Below are the code and all the weights of a small trained network. Each question names an input and a target symbol and asks about switching units off, where a switched-off unit gives its printed mean instead of its output.

import numpy as np


def w(rows, s, z=0):
    codes = np.array(rows[::2]) - 128.0
    scale = np.full(codes.shape[1], s)
    scale[-1] = z or s
    return codes * scale


def norm(h):
    return h / np.sqrt((h * h).mean(-1, keepdims=True) + 1e-5)


def f(y):
    return y / 2 * (1 + np.tanh(0.7978845608 * (y + 0.044715 * y**3)))


def softmax(a):
    e = np.exp(a - a.max(-1, keepdims=True))
    return e / e.sum(-1, keepdims=True)


def log_softmax(a):
    a = a - a.max(-1, keepdims=True)
    return a - np.log(np.exp(a).sum(-1, keepdims=True))


def net(x, mask):
    ids = ['αγζθμξτφω'.index(c) for c in x.split()]
    T = len(ids)
    res = E[ids] + P[:T]
    u = 0
    for l in range(2):
        q, k, v = (norm(res) @ M[l].T for M in (Q, K, V))
        z = softmax(np.where(np.tri(T) > 0, q @ k.T / 4**0.5, -1e9)) @ v
        res = res + np.where(mask[u], z, O[l][:, -1]) @ O[l][:, :-1]
        u += 1
        y = f(norm(res) @ A[l][:, :-1].T + A[l][:, -1])
        res = res + np.where(mask[u : u + 4], y, B[l][:, -1]) @ B[l][:, :-1]
        u += 4
    return log_softmax(norm(res)[-1] @ U[:, :-1].T + U[:, -1])


Q, K, V, O, A, B = {}, {}, {}, {}, {}, {}
E = w([
[159,130,126],'α',
[125,135,146],'γ',
[130,104,68],'ζ',
[32,233,25],'θ',
[19,250,35],'μ',
[157,144,168],'ξ',
[152,118,100],'τ',
[160,129,122],'φ',
[126,130,134],'ω',
],0.02)
P = w([
[144,149,128],'0',
[71,20,172],'1',
[185,128,91],'2',
[124,255,67],'3',
[58,79,199],'4',
[169,73,79],'5',
[193,188,67],'6',
[40,130,106],'7',
[113,29,158],'8',
],0.016)
Q[0] = w([
[123,221,246],'0.h0',
[131,185,128],'0.h0',
[110,48,170],'0.h0',
[104,206,156],'0.h0',
],0.011)
K[0] = w([
[12,235,173],'0.h0',
[254,214,185],'0.h0',
[12,38,211],'0.h0',
[69,249,132],'0.h0',
],0.0067)
V[0] = w([
[3,190,162],'0.h0',
[170,235,142],'0.h0',
[92,127,181],'0.h0',
[175,103,139],'0.h0',
],0.0037)
O[0] = w([
[95,253,98,7],'0.h0',
[30,86,29,147],'0.h0',
[81,132,22,92],'0.h0',
[144,66,139,172],'0.h0',
],0.0034,0.0015)
A[0] = w([
[244,89,122,57],'0.n0',
[117,132,170,254],'0.n1',
[178,96,101,99],'0.n2',
[86,48,1,244],'0.n3',
],0.0072,0.0029)
B[0] = w([
[47,98,142,199],'0.n0',
[2,38,94,185],'0.n1',
[119,94,207,152],'0.n2',
[64,189,179,252],'0.n3',
],0.0051,0.0039)
Q[1] = w([
[204,241,77],'1.h0',
[60,143,201],'1.h0',
[196,228,65],'1.h0',
[229,7,146],'1.h0',
],0.012)
K[1] = w([
[68,116,208],'1.h0',
[183,87,142],'1.h0',
[68,124,174],'1.h0',
[172,253,133],'1.h0',
],0.016)
V[1] = w([
[47,154,11],'1.h0',
[163,72,65],'1.h0',
[255,219,223],'1.h0',
[180,24,33],'1.h0',
],0.0095)
O[1] = w([
[181,151,211,2],'1.h0',
[162,53,101,156],'1.h0',
[109,175,11,169],'1.h0',
[211,28,121,185],'1.h0',
],0.012,0.0019)
A[1] = w([
[170,91,158,63],'1.n0',
[127,149,166,170],'1.n1',
[1,46,156,254],'1.n2',
[200,120,165,81],'1.n3',
],0.016,0.009)
B[1] = w([
[34,98,163,137],'1.n0',
[179,140,58,157],'1.n1',
[155,254,127,249],'1.n2',
[89,102,86,148],'1.n3',
],0.0099,0.012)
U = w([
[31,177,71,208],'α',
[122,189,135,48],'γ',
[169,97,54,91],'ζ',
[149,148,158,81],'θ',
[173,163,131,3],'μ',
[176,5,109,162],'ξ',
[187,82,44,76],'τ',
[130,49,216,145],'φ',
[147,144,174,94],'ω',
],0.02,0.0052)

Each question gives the input, a string of symbols that net reads in full, and the target symbol t.
The units are the heads (4 rows each of Q, K, V and O) and the neurons (one row each of A and B). Each row of codes is followed by its name. A weight is (code - 128) times the scale printed after its matrix; where a second scale follows, it is the last column's (O, A, B and U).
mask holds one flag per unit, layer by layer, with each layer's heads first. A switched-off unit (its flag False) gives its mean, the last column of its rows in O or B, instead of its output. The means were averaged over made-up inputs and are rounded, as every weight is.
A unit's drop is (log p(t) with every unit on - log p(t) with that unit switched off) / (log p(t) with every unit on - log p(t) with every unit switched off).
The circuit of an input: a set's keep is (log p(t) with only the set's units on - log p(t) with every unit switched off) / (log p(t) with every unit on - log p(t) with every unit switched off). Starting from all 10 units, units are removed one at a time, each time the one whose removal leaves the highest keep (on an exact tie, the one counted first), for as long as the keep stays at least 0.8.
circuit, biggest first: the units of the circuit, biggest drop first
unit that matters most: the unit with the biggest drop
top k neurons: the k neurons with the biggest drops, biggest first
top k neurons in layer l: the k neurons of layer l with the biggest drops, biggest first
drop of u: that unit's drop, to one decimal
input ω ξ γ τ φ ξ ω, target τ: top 3 neurons in layer 0	0.n1, 0.n3, 0.n2
input φ θ τ τ, target ω: circuit, biggest first	1.h0
input α ξ θ τ φ γ ξ, target τ: circuit, biggest first	0.n3, 1.n2
input ξ ζ τ τ ξ ξ φ θ θ, target γ: circuit, biggest first	1.n2, 1.h0
input θ α γ ζ ξ τ, target φ: circuit, biggest first	1.h0, 1.n2
input γ τ τ φ τ γ φ φ, target γ: top 2 neurons	1.n2, 0.n3
input γ τ μ φ, target ξ: circuit, biggest first	1.h0, 1.n2
input τ γ θ ζ γ φ γ φ, target τ: top 2 neurons	0.n1, 0.n2
input α φ ξ, target ζ: circuit, biggest first	1.h0, 0.n3
input γ τ ξ ζ τ ξ, target φ: circuit, biggest first	1.n2, 1.h0, 1.n0
input ζ ξ θ γ φ ξ φ, target τ: top 4 neurons	1.n2, 0.n3, 0.n1, 1.n3
input ω φ ξ ξ ξ ξ α, target α: top 2 neurons	1.n2, 0.n0
input τ ξ α τ ζ, target ζ: top 2 neurons in layer 0	0.n2, 0.n0
input τ φ τ ζ τ ξ, target φ: unit that matters most	0.h0
input ω φ φ ω τ γ τ α, target γ: top 3 neurons	1.n2, 0.n3, 0.n0
input θ α τ τ ξ γ, target ξ: top 3 neurons	1.n2, 0.n1, 1.n1
input α ω φ ξ ω, target τ: top 2 neurons in layer 0	0.n0, 0.n1
input θ φ ξ ξ φ τ α, target τ: top 2 neurons in layer 0	0.n3, 0.n1
input ζ ζ ω φ, target φ: top 2 neurons in layer 1	1.n2, 1.n0
input ξ θ μ ξ, target ω: unit that matters most	1.h0
input θ φ ζ ξ ω, target φ: drop of 1.h0	2.0
input γ α μ τ φ μ ξ ξ α, target α: drop of 1.h0	0.2
input θ ζ τ θ ξ α τ θ ξ, target ξ: drop of 1.h0	1.7
input φ ζ ζ ζ, target φ: top 2 neurons in layer 1	1.n0, 1.n2
